Below is a small trained network, with its code and all its weights. Each question gives an input and a class and asks what happens when units are switched off, that is, made to give their printed mean instead of their output.

import numpy as np


def w(rows, s, z=0):
    codes = np.array(rows[::2]) - 128.0
    scale = np.full(codes.shape[1], s)
    scale[-1] = z or s
    return codes * scale


def norm(h):
    return h / np.sqrt((h * h).mean(-1, keepdims=True) + 1e-5)


def f(y):
    return y / 2 * (1 + np.tanh(0.7978845608 * (y + 0.044715 * y**3)))


def log_softmax(a):
    a = a - a.max(-1, keepdims=True)
    return a - np.log(np.exp(a).sum(-1, keepdims=True))


def net(x, mask):
    res = np.array(x, float).reshape(1, 3) / 4 @ E
    u = 0
    for l in range(4):
        y = f(norm(res) @ A[l][:, :-1].T + A[l][:, -1])
        res = res + np.where(mask[u : u + 5], y, B[l][:, -1]) @ B[l][:, :-1]
        u += 5
    return log_softmax(norm(res)[-1] @ U[:, :-1].T + U[:, -1])


A, B = {}, {}
E = w([
[159,143,200,32,159,78,197,254],'x0',
[179,98,181,103,213,80,71,55],'x1',
[48,174,165,73,61,52,119,77],'x2',
],0.0018)
A[0] = w([
[179,134,154,91,143,191,78,107,4],'L0N0',
[137,172,226,84,136,86,169,124,137],'L0N1',
[144,71,131,94,216,120,133,65,23],'L0N2',
[189,143,245,144,250,98,80,37,21],'L0N3',
[184,145,180,79,227,89,47,35,60],'L0N4',
],0.002,0.0019)
B[0] = w([
[67,126,82,190,70,31,196,161,3],'L0N0',
[91,133,149,191,181,150,105,127,215],'L0N1',
[84,188,14,230,118,3,140,175,52],'L0N2',
[73,91,51,213,67,12,82,235,158],'L0N3',
[110,46,54,172,111,90,125,208,186],'L0N4',
],0.0028,0.0007)
A[1] = w([
[54,168,184,105,77,89,101,87,88],'L1N0',
[106,101,137,168,145,121,86,143,164],'L1N1',
[57,143,149,112,68,63,177,92,10],'L1N2',
[91,94,93,196,146,155,95,27,118],'L1N3',
[61,185,72,161,1,225,233,209,107],'L1N4',
],0.003,0.0013)
B[1] = w([
[224,139,116,90,154,187,101,164,171],'L1N0',
[101,143,107,74,80,151,176,161,151],'L1N1',
[213,167,56,150,135,125,87,121,125],'L1N2',
[118,105,164,98,102,109,198,128,215],'L1N3',
[132,48,109,156,157,2,76,133,254],'L1N4',
],0.0044,0.0019)
A[2] = w([
[154,144,170,91,140,252,131,103,10],'L2N0',
[150,80,103,177,167,186,167,162,98],'L2N1',
[92,149,79,165,112,179,82,76,70],'L2N2',
[114,113,175,97,146,87,133,179,152],'L2N3',
[123,148,151,108,158,103,180,152,102],'L2N4',
],0.0045,0.0011)
B[2] = w([
[60,81,140,154,101,141,57,195,155],'L2N0',
[138,246,136,17,59,68,41,61,199],'L2N1',
[198,135,149,133,239,110,254,153,159],'L2N2',
[119,107,79,193,132,149,145,68,251],'L2N3',
[94,88,178,150,113,144,162,34,164],'L2N4',
],0.0032,0.002)
A[3] = w([
[93,139,201,92,189,99,144,183,106],'L3N0',
[134,41,122,124,137,92,100,132,250],'L3N1',
[112,99,153,120,148,194,210,93,121],'L3N2',
[204,221,112,81,130,162,74,131,107],'L3N3',
[1,143,110,141,100,133,114,108,132],'L3N4',
],0.0046,0.0011)
B[3] = w([
[127,127,79,170,80,151,174,31,179],'L3N0',
[55,63,86,114,111,118,103,193,254],'L3N1',
[82,166,189,118,98,212,183,78,184],'L3N2',
[192,196,112,46,127,116,160,120,184],'L3N3',
[107,170,184,61,149,147,92,253,128],'L3N4',
],0.0043,0.0029)
U = w([
[72,20,47,182,127,24,91,169,163],'0',
[91,130,168,174,102,215,218,30,181],'1',
[254,233,95,51,126,109,98,113,170],'2',
[84,138,162,120,129,168,68,201,126],'3',
[201,192,170,249,200,150,111,175,4],'4',
],0.0061,0.0032)

Each question gives the input, the list of numbers given to net, and the class t.
The units are the neurons (one row each of A and B). Each row of codes is followed by its name. A weight is (code - 128) times the scale printed after its matrix; where a second scale follows, it is the last column's (A, B and U).
mask holds one flag per neuron, layer by layer. A switched-off neuron (its flag False) gives its mean, the last column of its row in B, instead of its output. The means were averaged over made-up inputs and are rounded, as every weight is.
A unit's drop is (log p(t) with every unit on - log p(t) with that unit switched off) / (log p(t) with every unit on - log p(t) with every unit switched off).
The circuit of an input: a set's keep is (log p(t) with only the set's units on - log p(t) with every unit switched off) / (log p(t) with every unit on - log p(t) with every unit switched off). Starting from the 12 units with the biggest drops (on a tie, the unit counted first), units are removed one at a time, each time the one whose removal leaves the highest keep (on an exact tie, the one counted first), for as long as the keep stays at least 0.8.
circuit, biggest first: the units of the circuit, biggest drop first
most important unit: the unit with the biggest drop
top k neurons: the k neurons with the biggest drops, biggest first
top k neurons in layer l: the k neurons of layer l with the biggest drops, biggest first
drop when u is switched off: that unit's drop, to one decimal
input [7,6,3], class 1: circuit, biggest first -> (L1N4 L3N0)
input [-4,-7,6], class 0: circuit, biggest first -> (L1N4)
input [-4,2,-6], class 2: top 2 neurons -> (L2N1 L1N4)
input [2,0,0], class 3: top 3 neurons -> (L2N0 L1N4 L3N4)
input [-6,4,-4], class 1: top 2 neurons in layer 1 -> (L1N4 L1N0)
input [4,-5,5], class 0: top 2 neurons in layer 2 -> (L2N1 L2N3)
input [-3,-3,-4], class 2: top 3 neurons -> (L2N1 L0N3 L0N4)
input [8,8,-6], class 0: top 2 neurons -> (L0N3 L1N3)
input [5,-5,-7], class 2: circuit, biggest first -> (L2N1 L3N3)
input [5,-1,5], class 1: circuit, biggest first -> (L2N1 L3N0)
input [0,-1,-3], class 3: top 4 neurons -> (L2N0 L0N3 L0N4 L1N4)
input [2,-4,5], class 2: top 4 neurons -> (L1N2 L1N0 L0N4 L3N3)
input [-2,-1,-2], class 3: top 2 neurons -> (L2N0 L3N4)
input [4,-5,-5], class 0: top 3 neurons -> (L1N4 L1N0 L1N2)
input [8,-7,-7], class 1: top 2 neurons in layer 3 -> (L3N0 L3N1)
input [-2,0,4], class 2: circuit, biggest first -> (L1N0)
input [0,-6,-7], class 2: top 3 neurons -> (L2N1 L0N3 L0N4)
input [6,-6,1], class 0: top 2 neurons -> (L1N4 L1N3)
input [7,-1,6], class 1: top 2 neurons in layer 2 -> (L2N1 L2N4)
input [-4,-5,-6], class 2: top 4 neurons -> (L2N1 L0N3 L0N4 L0N2)
input [2,2,-6], class 2: top 2 neurons -> (L2N1 L1N4)
input [0,2,4], class 2: most important unit -> L1N2
input [7,-7,-6], class 0: top 3 neurons -> (L1N4 L1N3 L2N2)
input [7,-5,6], class 1: top 2 neurons -> (L2N1 L0N3)
input [5,4,0], class 1: top 4 neurons -> (L1N4 L2N4 L3N2 L2N0)
input [3,-1,-3], class 3: top 3 neurons in layer 2 -> (L2N0 L2N2 L2N1)
input [5,-8,-6], class 0: most important unit -> L1N4
input [8,-3,-6], class 1: top 2 neurons in layer 1 -> (L1N0 L1N2)
input [-3,4,-7], class 2: drop when L1N4 is switched off -> 1.5
